Below is a small trained network, with its code and all its weights. Each question gives an input and a class and asks what happens when units are switched off, that is, made to give their printed mean instead of their output.

import numpy as np


def w(rows, s, z=0):
    codes = np.array(rows[::2]) - 128.0
    scale = np.full(codes.shape[1], s)
    scale[-1] = z or s
    return codes * scale


def norm(h):
    return h / np.sqrt((h * h).mean(-1, keepdims=True) + 1e-5)


def f(y):
    return np.maximum(y, 0)


def log_softmax(a):
    a = a - a.max(-1, keepdims=True)
    return a - np.log(np.exp(a).sum(-1, keepdims=True))


def net(x, mask):
    res = np.array(x, float).reshape(1, 8) / 4 @ E
    u = 0
    for l in range(3):
        y = f(norm(res) @ A[l][:, :-1].T + A[l][:, -1])
        res = res + np.where(mask[u : u + 6], y, B[l][:, -1]) @ B[l][:, :-1]
        u += 6
    return log_softmax(norm(res)[-1] @ U[:, :-1].T + U[:, -1])


A, B = {}, {}
E = w([
[120,139,45,152,201,102,134,87,235,114,154],'x0',
[124,142,92,21,100,175,89,90,86,106,140],'x1',
[199,148,142,183,106,168,116,254,92,92,88],'x2',
[90,46,52,77,205,90,184,182,167,157,49],'x3',
[195,135,124,121,162,21,153,121,103,102,49],'x4',
[121,183,82,82,110,117,185,101,143,171,71],'x5',
[173,159,173,113,104,166,96,160,116,116,88],'x6',
[115,125,154,20,144,180,125,85,101,28,113],'x7',
],0.0083)
A[0] = w([
[123,121,56,133,168,220,105,72,134,102,102,132],'0.n0',
[156,88,106,131,96,165,126,184,79,134,66,102],'0.n1',
[137,90,171,102,115,172,91,178,66,96,76,1],'0.n2',
[146,3,207,189,177,42,116,126,103,151,170,95],'0.n3',
[217,170,147,156,199,67,144,143,138,28,171,79],'0.n4',
[111,140,147,146,75,166,109,191,140,154,90,30],'0.n5',
],0.0075,0.0052)
B[0] = w([
[110,131,202,70,82,79,63,154,199,76,83,223],'0.n0',
[186,167,113,117,214,64,142,220,129,138,146,222],'0.n1',
[135,146,73,129,230,81,154,127,236,188,255,203],'0.n2',
[129,88,233,154,96,153,180,153,198,142,99,252],'0.n3',
[175,138,153,171,114,118,72,131,140,45,53,213],'0.n4',
[56,94,118,132,97,136,62,165,104,186,114,176],'0.n5',
],0.0074,0.0042)
A[1] = w([
[173,199,172,2,70,55,146,83,131,81,117,173],'1.n0',
[138,121,83,174,139,58,158,50,225,149,144,185],'1.n1',
[138,149,203,157,105,209,59,74,48,121,181,36],'1.n2',
[132,116,140,105,70,162,117,101,132,76,183,6],'1.n3',
[117,91,139,132,154,147,108,175,121,156,93,77],'1.n4',
[104,208,113,114,78,200,84,202,108,173,132,29],'1.n5',
],0.0084,0.0026)
B[1] = w([
[116,172,151,131,100,210,118,114,80,165,2,254],'1.n0',
[82,247,78,98,106,93,123,133,146,165,155,232],'1.n1',
[163,133,32,179,119,61,147,48,134,117,205,217],'1.n2',
[158,75,173,146,179,138,96,99,118,55,130,175],'1.n3',
[102,128,156,160,104,97,172,162,160,161,123,168],'1.n4',
[41,114,177,154,88,120,212,172,161,172,147,195],'1.n5',
],0.0096,0.0073)
A[2] = w([
[153,33,104,147,100,171,146,58,72,82,216,4],'2.n0',
[144,72,34,121,211,63,159,180,105,155,71,46],'2.n1',
[90,129,73,2,187,124,98,101,163,96,127,18],'2.n2',
[150,162,132,109,81,182,95,170,120,128,203,190],'2.n3',
[164,72,137,49,173,140,159,184,38,187,172,79],'2.n4',
[85,33,87,47,154,195,109,167,133,53,142,91],'2.n5',
],0.0087,0.0037)
B[2] = w([
[154,118,165,138,105,206,70,50,54,81,197,211],'2.n0',
[184,219,180,173,92,88,96,101,140,91,214,247],'2.n1',
[91,49,108,74,188,136,137,66,97,153,124,253],'2.n2',
[61,199,124,186,115,123,169,118,133,170,154,248],'2.n3',
[214,150,152,120,184,56,109,165,198,94,90,186],'2.n4',
[89,182,160,71,90,125,162,130,110,139,1,203],'2.n5',
],0.011,0.0039)
U = w([
[253,120,162,143,144,77,70,196,163,18,81,169],'0',
[106,167,122,44,100,182,98,73,80,122,33,204],'1',
[137,73,137,177,79,201,92,57,80,73,218,98],'2',
[104,219,109,174,98,53,149,138,193,154,190,224],'3',
[172,80,98,83,173,166,108,144,117,122,169,1],'4',
[87,104,40,3,214,108,134,90,175,142,134,136],'5',
[151,109,63,96,131,159,141,194,77,118,138,1],'6',
[80,33,172,149,88,141,187,235,163,176,95,129],'7',
],0.013,0.0048)

Each question gives the input, the list of numbers given to net, and the class t.
The units are the neurons (one row each of A and B). Each row of codes is followed by its name. A weight is (code - 128) times the scale printed after its matrix; where a second scale follows, it is the last column's (A, B and U).
mask holds one flag per neuron, layer by layer. A switched-off neuron (its flag False) gives its mean, the last column of its row in B, instead of its output. The means were averaged over made-up inputs and are rounded, as every weight is.
A unit's drop is (log p(t) with every unit on - log p(t) with that unit switched off) / (log p(t) with every unit on - log p(t) with every unit switched off).
The circuit of an input: a set's keep is (log p(t) with only the set's units on - log p(t) with every unit switched off) / (log p(t) with every unit on - log p(t) with every unit switched off). Starting from the 12 units with the biggest drops (on a tie, the unit counted first), units are removed one at a time, each time the one whose removal leaves the highest keep (on an exact tie, the one counted first), for as long as the keep stays at least 0.8.
units of the circuit, in order: the units of the circuit, biggest drop first
top k neurons: the k neurons with the biggest drops, biggest first
k most important neurons of layer l: the k neurons of layer l with the biggest drops, biggest first
drop when u is switched off: that unit's drop, to one decimal
input [-3,-4,-4,0,7,4,-2,2], class 1: units of the circuit, in order	1.n0
input [-6,-3,6,3,-7,-5,6,6], class 3: 3 most important neurons of layer 2	2.n3, 2.n4, 2.n2
input [8,4,7,6,7,0,-4,6], class 1: units of the circuit, in order	2.n5, 1.n2
input [-8,6,2,-2,-4,2,-8,-1], class 2: top 4 neurons	1.n2, 2.n0, 1.n1, 1.n3
input [-1,2,1,-6,4,-5,-1,1], class 2: units of the circuit, in order	1.n2, 2.n0
input [6,-2,4,1,-6,-3,3,3], class 1: top 2 neurons	2.n5, 0.n0
input [-6,-3,5,-1,2,-5,-8,-1], class 7: top 3 neurons	0.n3, 2.n1, 1.n4
input [-4,2,-4,-8,2,-1,3,-5], class 2: units of the circuit, in order	1.n2, 2.n0, 1.n1
input [8,-4,-7,0,5,-7,8,1], class 0: top 2 neurons	0.n4, 2.n3
input [-3,-1,6,6,-6,-6,8,4], class 3: units of the circuit, in order	0.n2, 2.n3
input [6,6,-5,2,-8,8,3,3], class 1: top 2 neurons	1.n0, 0.n0
input [8,2,-7,-5,2,-7,-4,2], class 5: units of the circuit, in order	2.n2, 2.n1
input [-3,0,-1,-7,-6,3,3,-2], class 2: top 2 neurons	2.n0, 1.n2
input [2,1,5,5,3,5,-8,2], class 3: units of the circuit, in order	2.n1
input [3,-5,-5,-6,3,-5,-3,6], class 0: 3 most important neurons of layer 0	0.n4, 0.n3, 0.n2
input [-8,7,5,-4,-6,-4,4,-4], class 3: top 4 neurons	1.n5, 0.n1, 2.n3, 0.n2
input [-4,2,3,7,-3,4,1,-3], class 3: top 2 neurons	2.n1, 0.n1
input [0,-4,-2,1,-6,-2,-8,5], class 5: 2 most important neurons of layer 1	1.n0, 1.n1
input [-7,-1,6,-2,-7,-3,1,-3], class 3: 2 most important neurons of layer 2	2.n3, 2.n2
input [5,-8,-5,-4,7,-7,5,0], class 0: units of the circuit, in order	0.n4
input [8,5,8,2,-7,0,-8,6], class 1: drop when 2.n5 is switched off	0.8
input [3,3,0,2,-3,-8,-7,5], class 1: drop when 2.n5 is switched off	0.6
input [4,8,-8,3,5,-4,2,5], class 1: drop when 2.n3 is switched off	0.0
